Each row is followed by its group and then its class within the group.
[  4   2  -6   9  -6  16  40 -14  10  11 -12   9 -20   3 -25   2  -5 -17
  -3  -9   5  -1  -2 -15  -7 -11  -9   5   2  26  18  -5   7  -3  10  -3
  -4  -5  -2  -2   2  -3  13   4   6  11   4  -1  13  13  -4  -4   4  -6
  17 -14  -4  15 -10  -9 -14  10 -10 -31   9   6  -9 -40 -10  -1   1 -11
  -1   1  -1  11  13   0] : A:J307
[  3   1   6   3  -6   6  14  -4   3  10  -7   5 -17   1 -31   1 -10   8
  -2  -7  11  -1  -9 -21  -2  -8  -7   8  -1  28  14  -3  -4   2   7  -1
  -8  -6   0  -4   0  -2   7   6   4   1   4  -2   3   0  -3  -1   1   3
  13  -4   2  13  -4  -2  -8   2 -21 -11  10   7 -10 -24 -12   5  -4   0
  -1  11  -7   7  10   0] : A:j731
[  8   2  -3   7   4   6  29   0   5   6  15  19  -4   2   0  -6  -2 -24
   1   9   3   4   0 -17   4   6   6   2  13  18  28  -5   7  -1   5   6
  13  -3   2  -1   5  -1   8   2  -4  11   2   2   2   8 -13  -1   1 -14
  13  -3  12   9 -11  -9  -7   6 -14 -40   4  -1   1 -16  -8 -14  -4  -3
   4   3  17  12  17   6] : C:j217
[  5  -3   1   5  -5   1   5   3   2   5  15  18   7   0   8  -5  -3 -15
  -5   2   6  10   2  -9   9  13   7   0  11   5  -1  -5   4 -10   0   3
  13  -4  -3  -7   7   1  11   2   0   7 -10  -2  -8   0  -8   7  -2  -4
  14   9  15  10  -6  -4  -8  -4 -12 -40  -3   9   1  -1  -5  -5  -8  -7
  -9   3   4   7   1   1] : C:j217
[  1  -6  -2   5  -1  -4   5   1   0   1  14  13  14  -2  12   4  -2 -13
  -4  -1  -1   6   6  -5   7  11  14  -2  11   0  -2  -4   5 -17   3  -2
  16   3  -1   2  10   2   5   4  -4   0 -11  -1 -15  12  -4   4  -1 -10
  15  13  17  10  -8  -3  -4  -3  -4 -40  -1   7   3   2  -7 -11  -3   0
 -13   3   7   3   0  -2] : C:j23
[ -1   2   4   7   0  -3 -22   3  -2   3  20  14   5  -2  16   2   0 -11
   0   1   5   5   0  -5  12  12  13  -4   8  -8  -1  -1   1  -4   0  -5
  20   1  -1   2  -1   2   1   6   0  -9  -9   0 -12   2  -2   3   1   3
   5  12  21   7  -9   3   1  -9 -13 -40  -8   6   3  13  -4  -8  -3  -3
  -6   6   9   2   2  -3] : C:j23
[  2  -7  11   2  -8   4  11  -5  -6   6   0   6 -12  -7 -10   6  -4  -2
  -5 -10   9   0  -7  -8   0   1  -3   4  -2  12  -5  -2  -9 -11   8  -1
   0   3  -5  -4   4  -1   9   8  23  -1 -10  -8  -4  -7   3   0  -2   4
  11  10  11  14  -2  13  -6   6  -7 -21   6   6  -6  -8  -7   4  -2   2
 -13   6  -1   0   6   0] : A:j731
[  6  -2   9   0  -7  -6  -1  -3  -1   6  -3   5  -5  -3 -26   6  -7   1
  -6 -13   4   3  -5 -11   2  -4   1   8   3  12  -6  16   1 -10   5  -3
   5  -3  -6  -1   6   0   6   5   5  -4  -8  -8  -6  -4  -3   5   2   4
  15   9  13  12   1   6  -7   5 -13 -24   7   7   0  -3  -5  10  -2   0
 -12   8  -1   2  -2  -9] : A:j731
[ 10   6 -12   7   1  11  39  -1   2  13   6  21  -3   2   1   0  -1 -27
  -4  13   3  -2   2 -13   3   6   6  -6  25  11  19   0   2   2 -12   2
  10  -2   0  -3   4  -2   6  -1  -1   6   2   5   2  19  -7   0   4 -15
  11  -5  11  12 -14 -10  -6  -3  -8 -40  -3   6  -1 -20  -7 -13  -6  -5
   6   1  11  15  10   1] : C:j217
[  7   7  -7   5  -3  17  40 -12   4   7 -13   5 -21   1 -31  -2 -10  -8
  -4  -1   4  -4   0 -14  -3 -13  -8   7   0  19  19  -2   0  14  -1   3
  -7  -5  -2  -2   7   0   6  -1   2  14  10   3   9  10  -4   0   7  -5
   7 -18 -12   9  -8 -11  -2   2 -17 -10   6   4 -14 -37 -11  -1  -2  -3
   5   5   2  11   6 -13] : A:J307
[ -1   0   6   4  -7  -3 -21  -2   1   6  -4  -1  -9   3 -27   0  -8   9
  -3 -14  -6   4 -12 -10  -2  -6  -4   4  -6  15  14  -5  -9   7   7  -3
  -6 -10  -3  -3   5   1   2   7   7   1   1 -10  -4  -4  -4   7   2  -1
  13  -3  11  12   1   2  -7   2 -12  -7   3   3  -7 -13  -6   7   3   0
 -14  11  -1   3   9  -1] : A:j731
[  8  -3   5  -1  -4  -2   8 -10   5   7  -1   3  -7  -1 -12   9  -5   0
   0  -9  10   2  -6  -9   1   0   4   6   2   8   0  -4  -5  -8  11  -5
   3  -8  -7  -2   2   3   6   8   2   3  -4  -4  -2  -4   3   5  -2   1
  13   5  10  16  -7  -1 -10   4   1 -28   4  14  -5 -15  -5   2  -4   2
 -10  -1   3   0   2  12] : A:J307
[ 10 -10  10  -4  -3 -13 -23   2   2   5  -2  -1  13  -1   6   5   1   9
  -5 -21  10   9  -5  -3  -7   5   9   6   0  -1 -21   0 -17 -23  10  -2
  17  -8 -17  -3   4   5  11  16   4   0 -21 -14 -22  -3   1   8  -6  14
  16  25  31  17  -5   3 -13   8  13 -39   4  10  -1  12  -8   4 -11   7
 -35  -2   3  -7  -7  -6] : A:J307
[ 10   4  -6  -2  -4   3   5  -1   0   7  14  11 -10   6  -1   0  -3 -21
   1  12   7   6  -4 -15   8  10   5   0  14  10  26   2   1  14   1   2
   7  -1   4  -2   4  -2   3  -1  -2   6 -20   1  -3  13  -9   1   2 -12
   3  -3   9  13  -9  -6   5  -7 -30 -38  -5  10  -4 -19  -5 -12  -3  -3
   6  10   9  12  11   3] : C:j23
[  3  -4   8   0  -6 -15 -40  11  -5   2  22   3   6  -2  11   4  -2  -3
  -5  -2   7  11   0  -3  11   9   9  -1  13  -2  -8   0   0 -12   4  -6
  17  -4  -4  -3   6   4   3  10  -1 -12 -17  -8 -20 -26  -2   4  -5   3
  10  31  26  17  -2   4  -2  -6 -11 -40  -1   7   2  17  -4  -6  -4   9
 -15   8   5   0   0   5] : C:j23
[  2  -1   3   5  -3   4  18  -4   2   6  -8   9  -8  -1 -26   0 -11  -4
  -2  -5   4   2  -3 -15   4  -3   3   9   2  19   0  -2   8  -8   4  -6
   5   0   1   0   7   0   1   4   6  -3 -12  -6  -1   3  -2   1   4   3
  11   4   2  17 -11   0  -9   0 -20 -25   3  10  -5 -17 -10  25  -2   0
  -4  10   2   8  -3 -10] : A:j731
[  7  -3  -6   6  -3  11  17   1   3   7   8  21  -1   1   9   1  -2 -18
  -5   4   3   8   0  -7   9  13   6  -4  10   8   5  -1   3 -13   9  -2
   9  -1   1  -4   6  -1   8   6  -5   4  -9  -1  -3   8  -2   2   5  -7
  15   6  15  13 -13  -3  -2  -7 -11 -40   1  11   2 -11  -3 -15  -6  -2
  -4   1   8   8   9   0] : C:j217
[  3  -2   4  -1  -1  -5   8  -6  11   6  -3   5  -6   2 -21   1  -5  -1
   3 -11   1   2  -3 -12  -2  -2  -2   8   1  18   1  -1   2  -8  20  -2
   4  -8  -5   0   3  -6   9  10   7  -1  -3  -1  -8   4  -6   5  -2   4
  14   8  10  12  -8   0  -8   8  -4 -22   4   7  -4 -15 -15   5  -1  -1
 -10  10   2   0   1  -5] : A:J307
[  8   0  -7   8  -2  11  31  -4   8  10  13  20  -7  -4  -2  -2 -10 -21
  -4   7   5   4  -4 -16   7   7   2  -2  14  18  20  -2   2   2   2   1
   7  -3   1  -5  -2  -7   8   2  -1   7  -2   9   4  11  -9  -2   2 -12
  11  -2   9  14 -15  -4  -7  -2 -19 -40   2   5   0 -24  -8 -21  -4  -4
   3   4   8  14  13  -1] : C:j23
[  3  -3   4   7  -4  -8 -35   7  -9   5  18   2  12   1  15   2   1  -8
   1  -3   1  13   0   0   4  13  11  -2  13  -3 -12   4  -5  -4   4  -4
  16  -3  -1   2   5   3   9  11  -6  -3 -14  -4 -16  -3  -1   6  -4   1
   7  12  26  11  -2   0   3   3   4 -39  -2   0   2  13   0  -9   0  -6
 -12   7   7  -1   3   5] : C:j23
